Each row is followed by its class.
[ 54 -18  18 -42  19   5 -18 -15  35 -40  31  -3 -12  64 -81   9  32  11
  -3  20 -22   6   9   5   3  22  15 -21   5 -27  27 -16 -14 -23  13]	R
[  75  -29   27  -33   38   20  -46   26   32  -33   34   -2  -15   36
 -105   17   -2  -11    8    4  -22   31    6  -46   11   18   25  -18
   25  -23   20  -33    9  -26   16]	A
[-35 -27 -58 -35   3   9  -5  10   0  33  -8  50 -23 -40   7  32 -17 -52
  30   3  12  22  50 -47   3  20  26   0 -20  22 -29   3  32   4 -27]	U
[ 38 -31 -13 -14   5  32 -23 -10 -24   5  24 -18  15  27 -64 -10  35  14
 -10   8 -11 -11  -2 -11   9 -18  -8  11  23 -12 -28 -25   6  -7   5]	S
[-71 -24 -40 -72   0 -15  -3   6 -14  30 -21  33 -21  -6  49  36 -37 -42
  11  17  31  -1  57 -20  12   8  36 -16 -28  29 -28  15  75  -7 -30]	U
[  96  -10   25  -19    6   21  -47   -6   16  -32   41   26  -14   22
 -108   19    3    2   15  -12  -23   19    3  -44   10   47   14  -33
    6  -41   -3  -40   11  -22   45]	S
[ 38 -15   2 -10  -7  21 -15   3 -20  21  12 -35  53  21 -78 -13  60  18
 -23  36 -26   7 -18  18 -19 -15 -12  13  32 -24 -23 -22 -22  19 -19]	W
[ 39 -15  -7 -16  19  32 -30  24 -20  23  43 -35  38  22 -86  -6  90  21
  -4  34 -34  31 -27 -14 -15 -25 -26  29  46 -32   1 -26 -27  11 -15]	L
[ 35 -40 -23 -29   9  35 -19  16  -4  29  -2 -35  42  41 -74  -6  46   6
   1  46 -24  13 -11  -6  10 -30  -4   4  41 -19 -16 -30  -8 -11 -18]	G
[-59 -31 -53 -35  -2   0  -7  -6  -2 -11  -8  39 -70 -38  77  12 -33 -33
   3 -26  35  10  35 -21  16  27  34 -18 -39  20 -42  17  56  -2 -32]	J
[  66   -4   36  -34   14   45  -38   16   26  -17   11   13    7   -3
 -106   -9   41   -5  -12   -3  -24    8   -2  -14    9   32    9  -17
   26  -25   19  -27    9  -31   19]	G
[ 79 -13  37  -3  19  14 -42   5  17 -41  50 -20 -15  21 -61 -11 -13   5
 -24 -32 -21  14  -7 -15   0  41  26 -11  -4 -26  33 -19  -8 -37  15]	V
[-42 -22 -36 -77  -2  -1 -13  28  18  24 -22  45 -18 -10  23  14 -12 -37
  14  24  14   8  79 -30  20  17  28 -24 -26  15 -51   8  75   0 -19]	N
[ 29 -41 -38  -2  22  22 -38  -8   4  10  26 -47  40  49 -88  21  61  -3
  20  43 -26   9   3  -1  13 -35  15  22  19 -12   1 -27 -54  13 -25]	H
[ 71 -14  34 -39  12  20 -52   4  40 -29  20  18  15  44 -84  21  27  -8
   0  13 -24  -2  35 -15  12  28  27 -40   1 -32  19 -22   5 -18  47]	Y
[-28 -21 -48 -41  -8  28 -13  29   6  17  -8  49 -33 -22  20  12   3 -31
  18  40  15  14  46 -32  16  26   7   2   0   6 -17  14  49  22 -11]	J
[ 19 -58 -25 -13   4  61 -30  33  -6  39   5 -24  56  32 -57  -4  49   9
 -14  45 -34  18  -9 -14   5 -22 -10  16  52 -13 -24 -26  -2  14 -15]	G
[ 37  -6  32 -54  16   4 -37  -2  35 -30  25  32  -6  26 -75  15  42  -3
  13  -5 -14   5  33 -22  13  35  32 -39   1 -22   3 -29  19 -31  38]	J
[ 92  -6  41 -41  37  14 -58  18  19 -36  14  16  -4  51 -60  15 -29   7
 -22  -6 -37  28  -8 -18   9  35  14 -64   6 -38  10 -31  25 -24  25]	U
[ 47  -4  48 -31  18   0 -40  -4  22 -45  37  10 -30  19 -68  18  -2 -12
  -9 -25  -5  11   3  -1   9  33  31 -25  -6 -11  15 -25  -6 -23  19]	J
[ 91 -28   9 -26  18  11 -43  -6  27 -39  23   2  -4  36 -80  16  10 -10
   2   9 -12   1  -3 -27  24  36  25 -40   9 -26  10 -30   0 -30   6]	Y
[-46 -24 -39 -72   4  14 -20  -6  -1  14 -17  31 -41 -37  27  34   1 -23
  28  15  33   8  41 -33  16  14  24  -1 -19  14 -39  17  78  20 -11]	A
[ 61 -23  22 -54  30  27 -54 -11  34 -49  20   9  -1  26 -94  20  15   7
   8   3  -8 -10  11 -35  19  30  29 -28  19 -13  29 -26  23 -28  28]	V
[  8 -46 -27 -33  17  25   9  12   0  25   3 -23  54  33 -68  13  49   8
  13  26 -15  10  -3 -13   8 -41  -2   4  34   1 -13 -30 -16 -25 -25]	N
[-67 -36 -48 -57  -2   6 -13   7   9  19  -9  37 -28 -19   4  44  13 -45
  42  29  19   5  48 -29  15   8  26   0 -10  20 -39   1  48  19 -24]	G
[-62 -35 -37 -44  -1   0 -25  -9   2   6  -4  46 -34 -17  25  46 -31 -44
  36   2  25   1  38 -34  26   5  12 -28 -18  20 -36  -5  49  -5  -5]	N
[-68  -3 -36 -39   1  15 -10  48  14  40 -11  63 -29 -44  15  35  19 -41
  21  17  14  39  45 -16   4  24   2  -2 -20   5 -28  -7  60   4 -16]	L
[ 59 -26  33 -41  21   5 -34  12  46 -25  27  -7   5  56 -67  22 -11  -4
   1   1 -20  11  26 -33  13  23  34 -27   3 -22   8 -21  18 -44  10]	R
[ 67 -17  -8 -17 -10  40  -8   1 -21  31   9  -8  35  17 -64  -6  54   6
 -17  32 -16  21  -8 -14   7 -21 -16   3  48 -19 -12 -18   1  21   1]	R
[ 45 -38 -13 -26   6  56 -33  23   2  27  -2 -17  39  25 -76  -1  39   5
 -10  35 -15  21  14 -20  13  -5   6   6  39 -14 -21 -18  19  -2  -5]	A
[ 63 -24  47 -44  19  33 -44   0  27 -37  18  12 -14  27 -84   2  -5   7
 -19 -14 -13  -3  -6 -13  20  25  33 -47   6 -18  28 -26   5 -30  29]	X
[-63 -28 -45 -79   0  -4  -3   1  13  21  -8  24 -19 -14   9  34   9 -25
  47  20  26   1  57 -36  14   0  19   4 -13  -3 -37  -1  56 -18  -8]	N
[ 64 -10  22 -41  28  16 -35 -17   8 -58  40  17 -33  26 -99  11 -12   3
  -4 -25 -17  -3  -5 -10   8  43  24 -34   0 -27  17 -29   5 -22  32]	L
[ 32 -32 -10 -32   7  55 -32   7 -13  36  24 -19  42  14 -78 -12 104   4
   5  57 -28  -6  -1 -35   4 -21 -23  17  50 -32  -2 -23  -9  -8  -6]	H
[ 74 -17  37 -30  22  24 -54  15  29 -33  38 -15  10  28 -89 -10  -4  10
 -17  -5 -31  15  -2 -27   0  30  29 -12  19 -44  31 -19   4 -25  20]	W
[ 44 -43 -14 -36   6  42 -36  15  -5  25  16 -25  26  38 -96 -20  52  16
 -14  62 -21  -8  10  -2  15 -19  17  14  18  -6  -9 -14  -8  42 -18]	X
[ 93 -20  42 -63  17  23 -40 -30  -2 -44   7  17 -23  22 -62  20   0  -1
 -28 -17   2  -2 -11 -17  14  23  21 -33  20 -18  20 -16  26 -20  37]	U
[-49 -30 -39 -61  -8  29   1  38   4  45  -9  62 -15 -30   8  13  -6 -43
  13  28   8  24  59 -43  13  16  11 -21  -7   8 -23  -1  68 -11 -16]	N
[ 71 -14  39 -36   8  19 -56  12   7 -27  38  17 -23  39 -80   1 -29  -6
 -13 -17 -24  13  17 -19  18  33  39 -56 -12 -27  -2 -24  17  -1  34]	X
[ 58 -33 -19 -18   7  35 -28  36   0  22  19 -22  39  43 -62  -9  70   2
   1  49 -37  24   9 -23   9  -4  -4  10  44 -34  -5 -21   7   2  -2]	G
[ 35 -34   2 -18   9  30 -21  28 -12  45  33 -18  32  23 -62  -3  91   0
   3  13 -26  21   2 -24   1 -35  -6  22  22 -21 -31 -26 -16  -1 -13]	U
[ 41 -33 -20 -25  -4  48 -36   1  -4  11  21 -13  33  15 -83   9  76  23
  24  47 -23   7 -11 -27  -3 -10 -26  12  29 -39 -12 -17  -4  12   7]	N
[ 35 -31  34 -69  14  23 -34 -26  32 -26  17  33  -3   8 -72  11  56 -12
 -12 -22  -7  -4  34 -35   3   5  34 -40  16 -21   0 -28   7 -32  39]	Y
[ 72  -5  31 -26   3  -5 -28  -3  28 -35  29  32 -27  30 -73   7  25  -8
   2  -4 -17  14  18 -18   9  28  20 -44  -7 -38  23 -38   2 -34  53]	S
[ 62 -21  35 -43  21  11 -29  -8  26 -41  18  12 -25  42 -79  10 -11  -3
 -13 -36 -14  17  18 -17  13  17  43 -53   3 -31  -2 -36   3 -41  29]	X
[-78 -16 -40 -26  -4  -5 -13  -2  11  18  -8  47 -25 -34  22  34 -35 -35
  39   3  14  -3  39 -18   5  30  15 -13 -32   5 -50  -6  46   2  -7]	W
[ 61 -24  21 -68  15  -3 -14 -10  43 -27  -3  -1 -21  52 -67  21 -10  -9
   9  21 -11   2  38 -10  10  29  42 -16   0 -32   1 -19  16 -28  27]	G
[  65  -28   11  -52   32   31  -37  -14   36  -30   24   10  -11   37
 -112    4   -2   13   19    6  -20   -8   13  -31   18   27   27  -28
    6  -25   10  -34    8  -31   28]	V
[ 32 -35 -15 -34  14  42 -16  10  -5   4  17 -21  53  43 -89   7  54  18
   7  20 -29   6   1 -18  -8 -13   7  11  37 -12 -16 -23 -13  -1   1]	H
[ 43 -40  -2 -40  17  60 -15  23 -12  13  17   1  33  36 -92   6  63   7
   7  52 -20  -4 -13 -21  17 -29 -15  -8  44   5   1 -20   0   2 -11]	J
[  78  -14   44  -40   14   18  -39  -11   16  -30   36   22  -29   30
 -101   11  -16   -3  -19  -18  -22   11   19   -3    2   33   36  -25
  -16  -22    6  -23    4    7   42]	L
[ 31 -43  11 -49  27  57 -18  19   9  30  20 -20  24  12 -98 -22  61  14
 -17  41 -29   7  -9 -28  -7 -23  -6  11  37 -20  -5 -33 -14 -29 -30]	J
[ 36 -35 -18 -16  13  15 -31   7  15  33   9 -26  32  32 -86   9  34  13
  19  52 -27  33 -10 -17  -6 -38  -2  23  31 -30 -30 -33 -31  35 -13]	W
[-71 -16 -26 -54  -7  13  -6   3  -9  23   5  37 -35 -49  10  32  20 -29
  28   9  21  11  34 -21  -5  27  12  -3 -27   8 -35   6  57   9 -14]	A
[ 49 -27  27 -56  12  37 -34   2  26 -25   8  11  -1  21 -86  31  30  -6
   6  14 -11  -3  19 -24   7  20  27 -17   4 -23  -4 -21  18 -12  13]	H
[ 44 -34  -4 -46   9  52   3  25   4  23   9  11  25  20 -89 -21  64   2
 -17  30 -23  17  22 -21   1 -18   8   3  41  -8  -9 -23  -7  -1  -3]	J
[ 72 -26  38 -65  13  18 -56 -17  16 -45  28  24 -12  36 -96  -4  -4  -4
 -25 -12 -17  -6  29 -26  22  32  38 -55   9 -19   5 -25  34 -19  38]	N
[ 70 -15  45 -34  11  28 -74  -7  21  -7  26   3  -7  -4 -76  18  15 -16
 -22   4 -22  41  12 -30   9  23  35 -40   9 -42  24 -25   1   1  25]	A
[ 18 -38  -5 -34   6   3 -16 -32 -11 -21  37 -34  19  47 -81 -12  45  20
  -8  23  -7 -33   0   7   4   3   5  25  31   2  -5 -15 -22  -3  -4]	N
[ 74 -23  59 -37  27  14 -43  -3  29 -38  29  18 -27  37 -75   4  -2  -5
 -37 -15 -24  14  14  -5  14  17  22 -39   1 -24  23 -32  11 -23  37]	N
[ 94 -15  18 -52  29  -7 -27  -9  34 -46  39 -15 -29  43 -82   2   1   7
  12 -12  -1  -1  19 -33  31  28  47   6   1 -23  22 -16   9 -39  22]	S
[ 19 -32 -18 -39   9  29 -10  28  -3  30  15 -11  52  23 -72  22  85   5
   4  40 -23  29   1 -13  -5 -27   8   3  26  -8  -1 -22 -13  15 -23]	L
[114  -1  32 -23  35   2 -59   9  29 -36  30   2 -11  50 -87  13  18 -10
 -22  13 -30  40  14 -14  18  21  28 -46  11 -49  32 -34   5  -8  19]	Y
[ 26 -48 -19 -12   3  43 -36  18  -5  25  27 -33  51  31 -77   9  83   1
   3  40 -31  25   6 -22  -8 -21  -7  15  41 -23 -15 -26 -27   1  -6]	A
[ 60 -10  38 -27  25  19 -28 -29   6 -31  34  -4 -33  25 -79  -6  13   4
  -8  -6 -13 -19   0  -5  13  20  18 -12  -6 -29  22 -19   8 -29  23]	H
[ 37 -27  -4 -34  30  25 -41   4  33 -17  22   2   0  20 -94  41  13 -11
  25  10 -19  21  28 -32   4  14  26 -17   1 -32   5 -40   6 -28   7]	V
[-58 -36 -37 -46  -7  17 -29   0  -8  25 -20  50 -28 -36  18  33 -21 -59
  -4   2  31  15  63 -27  13  13  28 -14  -6  34 -31  -2  74   0   3]	A
[ 25 -35   6 -48   3  29   7  33   1  33   1 -21  57  38 -74 -28  66   6
 -14  56 -29 -18  11 -12  -6  -5  -6  13  46   0 -12 -21   6 -26 -15]	G
[ 63  -5  41 -42  25  23 -51 -13  32 -48  20  15 -21  20 -74  10  45   1
 -13 -16 -17  10   3  -9  12  32  19 -33  12 -40  16 -31   3 -30  33]	H
[-92  -7 -30 -65  -5   4 -12  10  14   3 -12  42 -22 -49  27  30  14 -15
  33  -7  28  -6  30 -19  -9  23  15   0 -28  18 -36  14  48   1 -11]	L
[ 62 -11  36 -13  21  -6 -57   3  32 -61  33 -12  -1  50 -65  28  16  -6
   6 -13 -22   8   6 -17   0  27  25 -22   3 -29  20 -26 -10 -30  30]	H
[ 39 -42  -3 -15  13  36 -19   2 -23  16  35 -14  19  36 -53 -14  33  -9
 -31  12 -16  -2   2  -9  17 -22  -1   4  43  -4 -13 -21 -16   4  -7]	Y
[ 67 -30  -4 -43   4  39 -14   5 -12  30   9 -20  31  32 -99 -30  79  -5
 -22  49 -26   9  12 -13  10 -22   0  14  57 -14  -4 -21  -9   1  -9]	G
[ 23 -38  12 -37  -1  32  -8 -11   1  -4  16 -14  19  19 -83   7  73  22
   7  21 -12 -11 -11 -26 -22 -38 -17  15  34 -19 -17 -26 -26 -12  10]	S
[-47  -6 -25 -38   3   2 -10  15  12  22  -4  31 -44 -49  26  16   9 -36
  15  -5  28  34  47 -32   0  26  17  25  -8  11 -19  12  54  -2 -10]	A
[-49 -15 -56 -51  -8   9  -9   6   6  22  -6  37 -32 -44  15  29  22 -31
  14  22  31  22  53 -25  10  33  25  26 -13  16 -28  13  50  15 -37]	S
[-43 -48 -48 -45  -8   8   0  19  15  14 -11  52 -52 -17  20  48 -22 -50
  27  23  27  21  53 -28  20  15  40 -11 -32  24 -45   0  42  26 -32]	J
[-69 -30 -56 -80  -1  40  11  12 -11  11 -20  53 -21 -28  21  24  -3 -31
  18  22  23 -20  68 -35   9  28  25   0  -5  18 -38  21  87   9 -17]	H
[ 39 -15  -2 -28   6  24  -9  -3 -31  14  14 -24  33  16 -52   5  68  19
  -5  30 -16   7 -31  -2 -12 -24 -16   7  27 -18   6  -8 -16  10 -15]	U
[-45 -10 -29 -27 -10  -9   0  -8   4  -5  17  47 -46 -25  15  33   2 -29
  27 -19  12  12  40 -16  -3  37  13  -8 -36   9 -50  -3  15   4  -8]	S
[  2 -38 -15 -37   4  32  -9  21   7  33  21 -16  54  34 -85 -17  99   6
   1  68 -24  -4  13 -10  -3 -26  -4  22  48  -8  20 -26 -38 -10  -5]	J
[ 16 -37 -12 -29  25  37 -25  34  -7  26  44 -34  45  31 -98  -5  62   5
  -2  29 -31   6  -5 -20  -3  -7  -4  25  30  -2 -12 -24 -17 -21 -43]	L
